Below is a small trained network, with its code and all its weights. Each question gives an input and a class and asks what happens when units are switched off, that is, made to give their printed mean instead of their output.

import numpy as np


def w(rows, s, z=0):
    codes = np.array(rows[::2]) - 128.0
    scale = np.full(codes.shape[1], s)
    scale[-1] = z or s
    return codes * scale


def f(y):
    return y / 2 * (1 + np.tanh(0.7978845608 * (y + 0.044715 * y**3)))


def log_softmax(a):
    a = a - a.max(-1, keepdims=True)
    return a - np.log(np.exp(a).sum(-1, keepdims=True))


def net(x, mask):
    res = np.array(x, float).reshape(1, 8) / 4 @ E
    y = f(res @ A[0][:, :-1].T + A[0][:, -1])
    res = res + np.where(mask, y, B[0][:, -1]) @ B[0][:, :-1]
    return log_softmax(res[-1] @ U[:, :-1].T + U[:, -1])


A, B = {}, {}
E = w([
[131,130,128,125,124,128,125,126,128,130,122,125],'x0',
[65,160,136,118,3,150,118,111,123,87,161,123],'x1',
[130,129,132,128,124,122,126,129,124,129,124,130],'x2',
[128,133,131,129,129,125,123,126,129,130,129,126],'x3',
[131,132,131,135,130,130,124,131,125,127,135,129],'x4',
[108,105,102,192,136,106,57,152,178,57,90,127],'x5',
[131,129,125,127,130,133,129,131,126,123,130,126],'x6',
[108,141,216,111,134,165,136,217,160,133,88,126],'x7',
],0.019)
A[0] = w([
[65,119,197,139,47,164,107,151,123,131,160,141,76],'N1',
[77,109,56,220,127,94,33,118,211,2,87,140,123],'N2',
[153,158,129,63,71,161,197,42,47,160,196,146,233],'N3',
[155,106,201,116,220,134,151,214,169,170,46,137,98],'N4',
[124,149,134,158,159,115,125,136,149,119,66,142,73],'N5',
[200,86,70,176,227,84,140,93,93,166,108,127,199],'N6',
[171,140,211,82,184,150,201,188,103,215,108,148,173],'N7',
[122,119,109,117,140,130,126,147,118,118,128,93,104],'N8',
[95,162,222,125,92,179,118,188,151,107,131,107,39],'N9',
[145,157,168,73,147,178,218,107,86,226,148,113,254],'N10',
[125,137,95,140,90,137,143,97,101,163,147,141,99],'N11',
[212,73,26,147,199,44,108,67,96,174,160,132,233],'N12',
[131,76,124,195,156,101,61,209,228,68,58,125,122],'N13',
[109,103,57,152,66,92,70,122,138,55,127,97,65],'N14',
[73,145,50,138,17,111,116,33,86,78,196,143,104],'N15',
[79,174,226,91,48,180,126,196,164,88,119,111,4],'N16',
],0.008,0.0064)
B[0] = w([
[122,194,73,89,68,133,187,78,99,91,93,115,175],'N1',
[196,85,129,203,80,202,64,119,195,131,117,179,239],'N2',
[86,172,121,105,240,61,136,124,41,133,218,59,243],'N3',
[160,60,201,176,162,103,38,182,132,175,188,70,215],'N4',
[117,125,116,137,144,85,96,155,161,118,126,144,144],'N5',
[81,185,111,92,122,204,195,132,147,86,55,207,231],'N6',
[146,37,209,169,77,225,119,141,89,255,174,167,230],'N7',
[134,135,144,138,125,125,114,124,117,123,106,139,126],'N8',
[109,174,112,96,132,165,154,118,117,87,63,189,174],'N9',
[138,146,180,153,44,186,118,84,60,233,183,107,245],'N10',
[113,123,160,96,196,91,120,150,125,130,146,99,156],'N11',
[97,224,74,67,68,206,200,84,103,69,68,176,251],'N12',
[92,111,134,93,168,59,72,163,238,92,46,97,212],'N13',
[195,76,100,199,43,180,81,86,151,131,138,139,187],'N14',
[199,49,136,221,122,84,69,131,113,146,225,67,235],'N15',
[106,197,87,88,98,182,190,116,132,96,49,190,188],'N16',
],0.0081,0.021)
U = w([
[86,201,120,44,115,149,231,99,60,138,108,153,254],'0',
[169,40,149,183,97,155,75,117,130,172,163,140,187],'1',
[116,166,67,113,113,147,138,113,197,48,33,183,89],'2',
[114,81,165,121,252,70,80,189,199,125,77,123,4],'3',
[122,132,103,122,134,2,119,95,82,128,200,65,50],'4',
],0.0088,0.0019)

Each question gives the input, the list of numbers given to net, and the class t.
The units are the neurons (one row each of A and B). Each row of codes is followed by its name. A weight is (code - 128) times the scale printed after its matrix; where a second scale follows, it is the last column's (A, B and U).
mask holds one flag per neuron, in row order. A switched-off neuron (its flag False) gives its mean, the last column of its row in B, instead of its output. The means were averaged over made-up inputs and are rounded, as every weight is.
A unit's drop is (log p(t) with every unit on - log p(t) with that unit switched off) / (log p(t) with every unit on - log p(t) with every unit switched off).
The circuit of an input: a set's keep is (log p(t) with only the set's units on - log p(t) with every unit switched off) / (log p(t) with every unit on - log p(t) with every unit switched off). Starting from the 12 units with the biggest drops (on a tie, the unit counted first), units are removed one at a time, each time the one whose removal leaves the highest keep (on an exact tie, the one counted first), for as long as the keep stays at least 0.8.
units of the circuit, in order: the units of the circuit, biggest drop first
top k neurons: the k neurons with the biggest drops, biggest first
drop when u is switched off: that unit's drop, to one decimal
input [-4,-7,2,4,5,2,-5,8], class 3: units of the circuit, in order : N13
input [0,-2,-8,4,8,1,1,6], class 3: units of the circuit, in order : N13, N10
input [-8,5,-7,-6,0,-6,-3,0], class 4: units of the circuit, in order : N12, N3
input [-1,1,-4,-1,-5,3,-6,7], class 2: top 4 neurons : N16, N9, N3, N15
input [-6,-7,4,-6,8,1,4,-5], class 2: top 2 neurons : N3, N10
input [-2,-4,-4,5,-3,-6,5,0], class 0: top 3 neurons : N15, N2, N6
input [6,1,-1,-7,-2,-3,-5,-8], class 4: top 2 neurons : N15, N3
input [4,2,5,-7,-1,0,-3,2], class 0: top 2 neurons : N2, N13
input [7,-6,1,-7,-5,1,0,7], class 3: top 3 neurons : N13, N2, N15
input [-4,7,2,7,2,0,-6,7], class 0: top 3 neurons : N2, N13, N1
input [-1,-6,7,5,3,7,3,0], class 2: top 2 neurons : N12, N6
input [0,4,2,3,-7,-4,1,0], class 4: top 2 neurons : N12, N6
input [-6,2,6,-1,-1,6,-3,5], class 2: drop when N14 is switched off : 0.0
input [3,-7,3,3,7,-1,8,-1], class 0: units of the circuit, in order : N12
input [7,-6,4,5,-7,3,-5,2], class 3: drop when N4 is switched off : 0.1
input [8,7,-4,5,1,-1,-7,2], class 0: drop when N16 is switched off : 0.2
